Here is a tiny trained network, its code and every weight. The questions are about switching its units off for an input and a class, where a switched-off unit gives its printed mean instead of its output.

import numpy as np


def w(rows, s, z=0):
    codes = np.array(rows[::2]) - 128.0
    scale = np.full(codes.shape[1], s)
    scale[-1] = z or s
    return codes * scale


def norm(h):
    return h / np.sqrt((h * h).mean(-1, keepdims=True) + 1e-5)


def f(y):
    return y / 2 * (1 + np.tanh(0.7978845608 * (y + 0.044715 * y**3)))


def log_softmax(a):
    a = a - a.max(-1, keepdims=True)
    return a - np.log(np.exp(a).sum(-1, keepdims=True))


def net(x, mask):
    res = np.array(x, float).reshape(1, 7) / 4 @ E
    u = 0
    for l in range(3):
        y = f(norm(res) @ A[l][:, :-1].T + A[l][:, -1])
        res = res + np.where(mask[u : u + 8], y, B[l][:, -1]) @ B[l][:, :-1]
        u += 8
    return log_softmax(norm(res)[-1] @ U[:, :-1].T + U[:, -1])


A, B = {}, {}
E = w([
[131,126,126,130,128,127],'x0',
[128,132,126,132,131,130],'x1',
[151,142,115,114,216,80],'x2',
[122,171,174,215,125,51],'x3',
[251,172,162,103,97,138],'x4',
[128,124,133,127,127,127],'x5',
[125,127,131,126,128,128],'x6',
],0.0021)
A[0] = w([
[90,51,146,110,110,148,54],'L0N0',
[113,117,49,126,198,31,212],'L0N1',
[121,128,61,161,151,64,18],'L0N2',
[31,4,33,49,148,166,157],'L0N3',
[23,134,132,223,85,98,169],'L0N4',
[204,141,185,164,59,69,37],'L0N5',
[166,92,156,121,75,142,41],'L0N6',
[206,149,76,97,49,208,8],'L0N7',
],0.0037,0.0011)
B[0] = w([
[133,182,132,164,125,104,133],'L0N0',
[158,81,223,92,164,156,187],'L0N1',
[84,89,181,148,162,153,125],'L0N2',
[197,242,169,216,153,141,252],'L0N3',
[155,87,32,106,28,112,189],'L0N4',
[116,194,105,179,186,211,165],'L0N5',
[59,128,111,125,131,167,130],'L0N6',
[3,102,156,78,115,159,175],'L0N7',
],0.0034,0.0031)
A[1] = w([
[142,101,169,152,248,13,70],'L1N0',
[141,200,100,143,78,193,63],'L1N1',
[109,12,160,134,160,10,80],'L1N2',
[124,183,101,133,112,127,3],'L1N3',
[90,1,160,80,191,12,59],'L1N4',
[194,90,128,11,184,92,40],'L1N5',
[144,184,79,165,106,196,42],'L1N6',
[194,146,149,31,200,154,74],'L1N7',
],0.0034,0.002)
B[1] = w([
[164,174,180,100,124,235,252],'L1N0',
[93,211,98,203,132,116,224],'L1N1',
[50,185,71,198,31,133,153],'L1N2',
[61,134,123,173,84,158,78],'L1N3',
[69,253,67,223,17,206,153],'L1N4',
[91,114,60,175,72,81,138],'L1N5',
[96,197,109,193,47,118,183],'L1N6',
[132,84,67,123,96,73,224],'L1N7',
],0.0035,0.0013)
A[2] = w([
[149,123,184,59,166,179,254],'L2N0',
[163,92,37,72,145,75,35],'L2N1',
[193,195,134,177,106,136,101],'L2N2',
[115,2,93,134,94,21,86],'L2N3',
[135,178,122,153,124,150,72],'L2N4',
[156,83,34,96,136,71,122],'L2N5',
[178,15,153,49,157,87,75],'L2N6',
[176,171,79,116,169,133,82],'L2N7',
],0.0052,0.0025)
B[2] = w([
[183,74,163,58,208,50,254],'L2N0',
[97,119,80,207,60,95,132],'L2N1',
[37,104,113,117,96,170,252],'L2N2',
[222,28,2,84,108,14,143],'L2N3',
[41,113,70,171,52,139,174],'L2N4',
[170,59,70,157,93,88,140],'L2N5',
[23,215,161,205,85,198,167],'L2N6',
[124,69,97,102,84,117,157],'L2N7',
],0.0047,0.0029)
U = w([
[12,249,153,253,32,250,160],'0',
[244,104,249,13,247,151,203],'1',
[239,11,7,183,10,5,3],'2',
],0.0058,0.0021)

Each question gives the input, the list of numbers given to net, and the class t.
The units are the neurons (one row each of A and B). Each row of codes is followed by its name. A weight is (code - 128) times the scale printed after its matrix; where a second scale follows, it is the last column's (A, B and U).
mask holds one flag per neuron, layer by layer. A switched-off neuron (its flag False) gives its mean, the last column of its row in B, instead of its output. The means were averaged over made-up inputs and are rounded, as every weight is.
A unit's drop is (log p(t) with every unit on - log p(t) with that unit switched off) / (log p(t) with every unit on - log p(t) with every unit switched off).
The circuit of an input: a set's keep is (log p(t) with only the set's units on - log p(t) with every unit switched off) / (log p(t) with every unit on - log p(t) with every unit switched off). Starting from the 12 units with the biggest drops (on a tie, the unit counted first), units are removed one at a time, each time the one whose removal leaves the highest keep (on an exact tie, the one counted first), for as long as the keep stays at least 0.8.
circuit, biggest first: the units of the circuit, biggest drop first
k most important neurons: the k neurons with the biggest drops, biggest first
k most important neurons of layer l: the k neurons of layer l with the biggest drops, biggest first
drop when u is switched off: that unit's drop, to one decimal
input [-3,3,-3,8,-1,-3,8], class 2: circuit, biggest first -> L0N4; L0N3
input [-5,3,1,0,-8,0,0], class 1: circuit, biggest first -> L0N3; L0N1; L1N4; L2N6
input [-7,-1,-8,3,-8,2,-7], class 2: circuit, biggest first -> L0N4; L2N3
input [-7,1,-7,-1,7,-5,-8], class 1: most important neuron of layer 0 -> L0N3
input [-8,-5,8,-3,1,5,4], class 2: 2 most important neurons of layer 0 -> L0N3; L0N5
input [7,-4,-6,-2,3,-3,4], class 1: 2 most important neurons -> L0N7; L0N3
input [-7,2,6,2,-1,4,6], class 0: 3 most important neurons -> L0N3; L1N2; L1N4
input [5,8,1,-6,7,1,-4], class 2: 4 most important neurons -> L1N7; L1N0; L1N5; L2N1
input [3,1,6,0,-5,-2,-3], class 1: 4 most important neurons -> L0N3; L1N0; L1N6; L1N1
input [7,7,2,-1,-6,-3,0], class 1: 2 most important neurons -> L0N3; L0N1
input [-1,3,-8,-3,2,8,-7], class 1: 2 most important neurons of layer 0 -> L0N7; L0N3
input [-1,1,1,5,5,5,-1], class 1: 2 most important neurons of layer 0 -> L0N4; L0N3
input [0,4,5,-4,-8,2,-4], class 1: drop when L0N3 is switched off -> 3.0
input [1,4,-4,-3,2,6,2], class 1: drop when L0N7 is switched off -> 2.0
input [-8,-4,3,-1,-3,5,-6], class 1: drop when L0N3 is switched off -> 1.5
input [4,3,4,-1,4,-8,-1], class 2: drop when L0N3 is switched off -> 1.7
